Below is a small trained network, with its code and all its weights. Each question gives an input and a class and asks what happens when units are switched off, that is, made to give their printed mean instead of their output.

import numpy as np


def w(rows, s, z=0):
    codes = np.array(rows[::2]) - 128.0
    scale = np.full(codes.shape[1], s)
    scale[-1] = z or s
    return codes * scale


def f(y):
    return y / 2 * (1 + np.tanh(0.7978845608 * (y + 0.044715 * y**3)))


def log_softmax(a):
    a = a - a.max(-1, keepdims=True)
    return a - np.log(np.exp(a).sum(-1, keepdims=True))


def net(x, mask):
    res = np.array(x, float).reshape(1, 8) / 4 @ E
    y = f(res @ A[0][:, :-1].T + A[0][:, -1])
    res = res + np.where(mask, y, B[0][:, -1]) @ B[0][:, :-1]
    return log_softmax(res[-1] @ U[:, :-1].T + U[:, -1])


A, B = {}, {}
E = w([
[88,116,139,132,154,172,119,171,125,169,143,145],'x0',
[160,161,141,141,133,89,86,149,104,129,166,165],'x1',
[82,123,103,113,115,125,171,179,119,144,150,162],'x2',
[148,124,178,102,133,147,109,159,104,123,156,118],'x3',
[151,153,117,100,164,164,143,128,175,106,141,165],'x4',
[126,107,130,68,156,128,170,110,109,169,145,96],'x5',
[96,73,200,6,68,143,151,165,105,95,112,95],'x6',
[110,124,30,118,98,147,135,168,153,146,98,117],'x7',
],0.013)
A[0] = w([
[83,96,52,156,52,185,118,149,188,119,78,152,201],'n0',
[117,123,208,121,161,153,2,168,52,126,234,135,200],'n1',
[123,165,104,134,196,168,140,189,157,156,184,234,186],'n2',
[168,124,171,98,118,114,137,106,125,131,160,126,95],'n3',
[200,139,94,95,238,200,115,115,175,180,128,50,253],'n4',
[92,123,137,178,152,129,105,131,106,226,139,121,237],'n5',
],0.0081,0.0042)
B[0] = w([
[138,151,147,164,47,96,139,137,132,213,173,110,237],'n0',
[209,141,136,169,89,111,83,86,186,227,135,87,254],'n1',
[136,85,80,118,203,96,152,26,142,49,213,130,244],'n2',
[172,135,125,114,1,189,147,186,130,194,110,93,164],'n3',
[112,96,173,193,124,130,214,91,144,117,228,157,252],'n4',
[167,196,128,213,149,60,110,36,83,111,182,170,220],'n5',
],0.0091,0.0092)
U = w([
[133,174,134,239,196,89,131,22,136,57,197,168,254],'0',
[161,153,80,125,255,190,94,184,79,103,12,188,16],'1',
[150,205,133,226,100,124,67,170,157,216,102,70,162],'2',
[33,34,196,16,93,197,209,234,109,120,98,70,66],'3',
],0.0071,0.003)

Each question gives the input, the list of numbers given to net, and the class t.
The units are the neurons (one row each of A and B). Each row of codes is followed by its name. A weight is (code - 128) times the scale printed after its matrix; where a second scale follows, it is the last column's (A, B and U).
mask holds one flag per neuron, in row order. A switched-off neuron (its flag False) gives its mean, the last column of its row in B, instead of its output. The means were averaged over made-up inputs and are rounded, as every weight is.
A unit's drop is (log p(t) with every unit on - log p(t) with that unit switched off) / (log p(t) with every unit on - log p(t) with every unit switched off).
The circuit of an input: a set's keep is (log p(t) with only the set's units on - log p(t) with every unit switched off) / (log p(t) with every unit on - log p(t) with every unit switched off). Starting from all 6 units, units are removed one at a time, each time the one whose removal leaves the highest keep (on an exact tie, the one counted first), for as long as the keep stays at least 0.8.
units of the circuit, in order: the units of the circuit, biggest drop first
k most important neurons: the k neurons with the biggest drops, biggest first
drop when u is switched off: that unit's drop, to one decimal
input [7,-2,7,6,3,1,1,8], class 0: units of the circuit, in order => [n2]
input [-2,5,-4,-1,-8,-5,2,1], class 2: 2 most important neurons => [n2 n4]
input [-5,4,-2,-2,1,-8,7,6], class 2: 2 most important neurons => [n0 n2]
input [-5,-8,8,6,-2,-6,-6,4], class 2: 3 most important neurons => [n0 n4 n5]
input [-3,3,-6,8,-2,1,-6,-6], class 2: 3 most important neurons => [n1 n2 n3]
input [-5,-7,-2,7,1,1,1,5], class 3: 2 most important neurons => [n5 n1]
input [-1,-5,-3,8,-4,7,0,7], class 3: 3 most important neurons => [n2 n1 n5]
input [-3,-8,3,-1,0,-5,1,1], class 2: 3 most important neurons => [n0 n2 n4]
input [-5,-5,2,-4,-7,-8,-8,3], class 2: 2 most important neurons => [n0 n2]
input [2,-3,-1,2,-7,-1,-1,-2], class 2: 3 most important neurons => [n2 n4 n1]
input [-7,-4,-7,-3,1,-4,8,3], class 3: 2 most important neurons => [n1 n5]
input [-7,-1,-2,0,-1,-5,-4,1], class 2: 3 most important neurons => [n2 n4 n5]
input [-2,-1,-5,0,-6,-8,-6,5], class 2: 2 most important neurons => [n2 n0]
input [-5,-2,5,3,-3,1,5,-6], class 3: units of the circuit, in order => [n5]
input [6,-1,-7,-1,7,2,7,-2], class 3: drop when n5 is switched off => 0.3
input [7,3,2,-1,-4,3,-2,7], class 0: drop when n1 is switched off => 0.0
input [-8,5,-1,4,-3,-5,1,3], class 2: drop when n4 is switched off => 0.1
